Here is a tiny trained network, its code and every weight. The questions are about switching its units off for an input and a target symbol, where a switched-off unit gives its printed mean instead of its output.

import numpy as np


def w(rows, s, z=0):
    codes = np.array(rows[::2]) - 128.0
    scale = np.full(codes.shape[1], s)
    scale[-1] = z or s
    return codes * scale


def f(y):
    return np.maximum(y, 0)


def softmax(a):
    e = np.exp(a - a.max(-1, keepdims=True))
    return e / e.sum(-1, keepdims=True)


def log_softmax(a):
    a = a - a.max(-1, keepdims=True)
    return a - np.log(np.exp(a).sum(-1, keepdims=True))


def net(x, mask):
    ids = ['ΓΔΘΦαβζ'.index(c) for c in x.split()]
    T = len(ids)
    res = E[ids] + P[:T]
    r = res
    for j in range(2):
        rows = slice(3 * j, 3 * j + 3)
        q, k, v = (r @ M[0][rows].T for M in (Q, K, V))
        z = softmax(np.where(np.tri(T) > 0, q @ k.T / 3**0.5, -1e9)) @ v
        o = O[0][rows]
        res = res + np.where(mask[j], z, o[:, -1]) @ o[:, :-1]
    y = f(res @ A[0][:, :-1].T + A[0][:, -1])
    res = res + np.where(mask[2:18], y, B[0][:, -1]) @ B[0][:, :-1]
    return log_softmax(res[-1] @ U[:, :-1].T + U[:, -1])


Q, K, V, O, A, B = {}, {}, {}, {}, {}, {}
E = w([
[61,133,81,147,111],'Γ',
[114,192,126,96,164],'Δ',
[48,140,134,159,155],'Θ',
[152,161,66,162,205],'Φ',
[122,1,36,97,165],'α',
[203,124,177,132,128],'β',
[111,80,165,179,45],'ζ',
],0.02)
P = w([
[167,254,115,100,75],'0',
[74,114,124,73,140],'1',
[103,86,120,81,144],'2',
[138,95,109,111,160],'3',
[161,82,110,132,163],'4',
[173,62,111,155,175],'5',
[167,59,137,182,195],'6',
[161,76,160,198,194],'7',
[136,111,178,186,153],'8',
],0.0094)
Q[0] = w([
[141,117,112,10,149],'H1',
[72,149,113,136,150],'H1',
[128,70,110,148,200],'H1',
[152,40,170,70,120],'H2',
[28,115,120,186,106],'H2',
[148,132,157,124,78],'H2',
],0.013)
K[0] = w([
[148,151,121,64,97],'H1',
[154,130,128,96,185],'H1',
[200,114,126,126,120],'H1',
[128,226,158,95,76],'H2',
[165,95,191,255,159],'H2',
[104,134,143,102,144],'H2',
],0.014)
V[0] = w([
[158,79,140,68,200],'H1',
[201,74,79,83,136],'H1',
[140,181,156,113,211],'H1',
[109,92,58,118,52],'H2',
[132,102,255,106,92],'H2',
[70,133,221,233,44],'H2',
],0.0094)
O[0] = w([
[114,112,52,2,79,169],'H1',
[81,194,157,110,39,205],'H1',
[134,82,147,47,188,101],'H1',
[53,57,246,168,83,209],'H2',
[225,140,70,100,53,4],'H2',
[211,86,103,167,86,104],'H2',
],0.0079,0.0045)
A[0] = w([
[157,37,101,99,123,102],'N1',
[129,165,53,135,192,215],'N2',
[178,96,252,183,154,196],'N3',
[71,71,121,73,107,72],'N4',
[113,109,184,56,169,228],'N5',
[145,114,98,199,45,222],'N6',
[185,134,80,54,220,2],'N7',
[170,185,112,164,40,128],'N8',
[84,78,65,222,163,56],'N9',
[68,96,125,180,38,126],'N10',
[185,128,136,148,221,212],'N11',
[95,193,216,66,78,209],'N12',
[98,229,87,82,101,203],'N13',
[154,125,99,177,254,182],'N14',
[54,215,104,209,99,93],'N15',
[108,54,168,134,76,161],'N16',
],0.0088,0.0051)
B[0] = w([
[79,208,186,127,107,176],'N1',
[143,45,129,108,138,204],'N2',
[182,155,102,78,142,255],'N3',
[145,241,151,139,184,212],'N4',
[191,183,94,43,128,237],'N5',
[181,114,212,124,90,235],'N6',
[33,147,120,254,176,151],'N7',
[75,101,204,101,181,173],'N8',
[51,154,183,86,152,215],'N9',
[128,137,99,183,117,246],'N10',
[121,74,78,171,29,197],'N11',
[168,102,43,153,116,217],'N12',
[215,98,100,106,141,215],'N13',
[83,51,130,113,70,223],'N14',
[166,130,172,159,218,226],'N15',
[88,207,31,100,87,225],'N16',
],0.0071,0.0087)
U = w([
[151,233,37,191,154,36],'Γ',
[241,79,12,26,89,254],'Δ',
[142,126,132,141,21,197],'Θ',
[84,10,69,185,133,62],'Φ',
[160,135,254,9,233,45],'α',
[103,141,174,199,196,152],'β',
[75,184,168,57,93,3],'ζ',
],0.007,0.0026)

Each question gives the input, a string of symbols that net reads in full, and the target symbol t.
The units are the heads (3 rows each of Q, K, V and O) and the neurons (one row each of A and B). Each row of codes is followed by its name. A weight is (code - 128) times the scale printed after its matrix; where a second scale follows, it is the last column's (O, A, B and U).
mask holds one flag per unit, heads first, then neurons. A switched-off unit (its flag False) gives its mean, the last column of its rows in O or B, instead of its output. The means were averaged over made-up inputs and are rounded, as every weight is.
A unit's drop is (log p(t) with every unit on - log p(t) with that unit switched off) / (log p(t) with every unit on - log p(t) with every unit switched off).
The circuit of an input: a set's keep is (log p(t) with only the set's units on - log p(t) with every unit switched off) / (log p(t) with every unit on - log p(t) with every unit switched off). Starting from the 12 units with the biggest drops (on a tie, the unit counted first), units are removed one at a time, each time the one whose removal leaves the highest keep (on an exact tie, the one counted first), for as long as the keep stays at least 0.8.
circuit, biggest first: the units of the circuit, biggest drop first
most important unit: the unit with the biggest drop
k most important neurons: the k neurons with the biggest drops, biggest first
heads that matter: for each layer, one digit per head in row order, 1 if its drop is at least 0.15 and else 0, layers parted by /
drop when u is switched off: that unit's drop, to one decimal
input Γ β α Γ ζ Θ Φ Θ Θ, target α: circuit, biggest first => (H1)
input Γ Φ Φ Θ ζ β, target Θ: 2 most important neurons => (N11; N13)
input Γ Γ Φ β, target Δ: 2 most important neurons => (N3; N11)
input ζ Γ α Γ ζ α, target Θ: 2 most important neurons => (N1; N6)
input Γ Γ Γ Θ, target Φ: 3 most important neurons => (N14; N11; N4)
input Φ β Γ α, target α: 2 most important neurons => (N4; N5)
input α Γ Γ Γ, target β: circuit, biggest first => (N15; H2)
input ζ Θ Γ Φ Φ Θ Φ ζ α, target Θ: circuit, biggest first => (H2; N1; N6; N5)
input Φ Γ Θ Γ Θ α, target α: circuit, biggest first => (H2; N4)
input Θ Θ Γ Θ Θ Γ, target Φ: heads that matter => 10
input Γ α Θ, target Γ: heads that matter => 10
input β α β α, target Φ: circuit, biggest first => (N7; H2; N3; N5)
input ζ ζ Θ, target Θ: heads that matter => 01
input Γ Γ β β Γ α, target ζ: most important unit => N1
input α Γ Γ Φ Γ Γ, target α: heads that matter => 01
input Γ Θ Γ ζ Γ, target Θ: heads that matter => 01
input Γ Γ β β Φ Δ Θ Δ, target Δ: heads that matter => 00
input β Γ β Γ, target Δ: heads that matter => 01
input Γ Θ α β Γ β Γ, target Δ: heads that matter => 11
input α Γ Γ Γ Δ Δ β Γ β, target Δ: heads that matter => 00
input β Δ Γ Γ Γ, target β: heads that matter => 00
input Θ β β Δ β Φ, target Φ: most important unit => N7
input Δ Φ Θ β ζ Γ Δ β Θ, target Δ: heads that matter => 01
input Γ Γ Γ Φ α, target ζ: heads that matter => 00
input ζ Γ Γ Γ β Δ β Γ Θ, target Δ: drop when N13 is switched off => 0.1
input Θ α Γ Δ Φ α Γ Γ, target Γ: drop when H1 is switched off => 1.9
input Γ Δ Θ Γ, target Φ: drop when N13 is switched off => 0.0
input α Γ β β Θ Φ Γ, target α: drop when N10 is switched off => 0.1
